Below is a small trained network, with its code and all its weights. Each question gives an input and a class and asks what happens when units are switched off, that is, made to give their printed mean instead of their output.

import numpy as np


def w(rows, s, z=0):
    codes = np.array(rows[::2]) - 128.0
    scale = np.full(codes.shape[1], s)
    scale[-1] = z or s
    return codes * scale


def f(y):
    return y / 2 * (1 + np.tanh(0.7978845608 * (y + 0.044715 * y**3)))


def log_softmax(a):
    a = a - a.max(-1, keepdims=True)
    return a - np.log(np.exp(a).sum(-1, keepdims=True))


def net(x, mask):
    res = np.array(x, float).reshape(1, 4) / 4 @ E
    y = f(res @ A[0][:, :-1].T + A[0][:, -1])
    res = res + np.where(mask, y, B[0][:, -1]) @ B[0][:, :-1]
    return log_softmax(res[-1] @ U[:, :-1].T + U[:, -1])


A, B = {}, {}
E = w([
[96,2,17,151,118],'x0',
[67,29,201,74,154],'x1',
[127,129,126,126,131],'x2',
[137,68,162,209,227],'x3',
],0.0099)
A[0] = w([
[200,153,170,102,149,88],'N0',
[7,119,67,161,168,158],'N1',
[161,184,151,73,204,83],'N2',
[91,77,189,28,101,94],'N3',
[169,134,110,154,161,202],'N4',
[126,88,77,105,96,213],'N5',
[101,133,120,97,47,63],'N6',
[123,138,129,183,200,88],'N7',
[201,151,78,159,122,97],'N8',
[86,138,121,166,179,64],'N9',
[88,145,137,168,188,80],'N10',
[78,177,216,143,161,146],'N11',
[203,145,100,156,109,101],'N12',
[83,118,139,87,145,255],'N13',
[209,157,75,144,110,117],'N14',
[173,104,185,207,150,89],'N15',
[133,162,108,52,90,119],'N16',
[138,120,145,177,156,193],'N17',
[138,74,81,156,117,89],'N18',
[101,157,133,55,20,98],'N19',
[116,168,89,82,69,119],'N20',
[124,167,189,142,132,80],'N21',
[43,172,109,107,94,109],'N22',
[134,179,89,134,120,82],'N23',
],0.012,0.009)
B[0] = w([
[145,105,152,61,104,179],'N0',
[94,221,147,70,42,231],'N1',
[95,115,125,87,78,190],'N2',
[40,94,111,204,152,226],'N3',
[122,168,131,108,179,202],'N4',
[173,195,175,100,124,243],'N5',
[148,59,41,132,109,169],'N6',
[139,45,7,53,154,176],'N7',
[27,133,160,129,88,185],'N8',
[143,42,80,84,93,139],'N9',
[144,90,48,160,89,152],'N10',
[91,181,95,88,64,237],'N11',
[2,92,119,173,114,172],'N12',
[86,228,104,166,162,254],'N13',
[46,137,149,216,129,200],'N14',
[149,69,60,90,161,187],'N15',
[145,116,83,97,150,210],'N16',
[118,144,86,55,183,206],'N17',
[122,129,142,55,61,195],'N18',
[157,97,94,104,167,243],'N19',
[146,81,44,141,180,215],'N20',
[123,87,168,95,57,178],'N21',
[149,103,76,120,145,173],'N22',
[86,112,84,175,113,161],'N23',
],0.0081,0.0092)
U = w([
[155,80,81,109,185,104],'0',
[133,179,113,122,175,255],'1',
[65,113,136,158,164,66],'2',
[147,144,138,89,84,85],'3',
[192,190,165,142,220,177],'4',
[252,109,181,174,143,61],'5',
],0.016,0.0092)

Each question gives the input, the list of numbers given to net, and the class t.
The units are the neurons (one row each of A and B). Each row of codes is followed by its name. A weight is (code - 128) times the scale printed after its matrix; where a second scale follows, it is the last column's (A, B and U).
mask holds one flag per neuron, in row order. A switched-off neuron (its flag False) gives its mean, the last column of its row in B, instead of its output. The means were averaged over made-up inputs and are rounded, as every weight is.
A unit's drop is (log p(t) with every unit on - log p(t) with that unit switched off) / (log p(t) with every unit on - log p(t) with every unit switched off).
The circuit of an input: a set's keep is (log p(t) with only the set's units on - log p(t) with every unit switched off) / (log p(t) with every unit on - log p(t) with every unit switched off). Starting from the 12 units with the biggest drops (on a tie, the unit counted first), units are removed one at a time, each time the one whose removal leaves the highest keep (on an exact tie, the one counted first), for as long as the keep stays at least 0.8.
units of the circuit, in order: the units of the circuit, biggest drop first
unit that matters most: the unit with the biggest drop
top k neurons: the k neurons with the biggest drops, biggest first
drop when u is switched off: that unit's drop, to one decimal
input [-5,4,2,-6], class 0: units of the circuit, in order => N19, N1, N20
input [5,-2,1,4], class 3: units of the circuit, in order => N1, N18
input [7,-3,-5,2], class 3: units of the circuit, in order => N18, N1
input [-2,6,0,-1], class 2: top 2 neurons => N3, N5
input [-7,4,6,6], class 3: units of the circuit, in order => N11, N21
input [7,-7,-5,2], class 2: unit that matters most => N14
input [8,-6,-5,4], class 3: top 2 neurons => N18, N1
input [-6,6,5,7], class 0: top 3 neurons => N15, N7, N1
input [7,-8,-5,2], class 2: top 2 neurons => N14, N12
input [-7,-7,-6,6], class 2: top 2 neurons => N12, N14
input [-5,6,1,7], class 0: top 2 neurons => N15, N7
input [-4,-4,0,7], class 0: top 2 neurons => N7, N15
input [-4,-8,-7,-8], class 0: top 3 neurons => N20, N19, N16
input [3,-8,6,-8], class 0: units of the circuit, in order => N20
input [2,-6,-2,7], class 0: top 3 neurons => N7, N15, N13
input [7,4,-2,0], class 3: top 2 neurons => N1, N18
input [7,-1,8,3], class 1: top 2 neurons => N21, N11
input [8,7,6,-1], class 3: drop when N18 is switched off => 0.3
input [2,-2,3,-6], class 0: drop when N6 is switched off => 0.1
input [-2,0,1,-1], class 4: drop when N5 is switched off => -0.1
input [-3,1,0,1], class 4: top neuron => N1
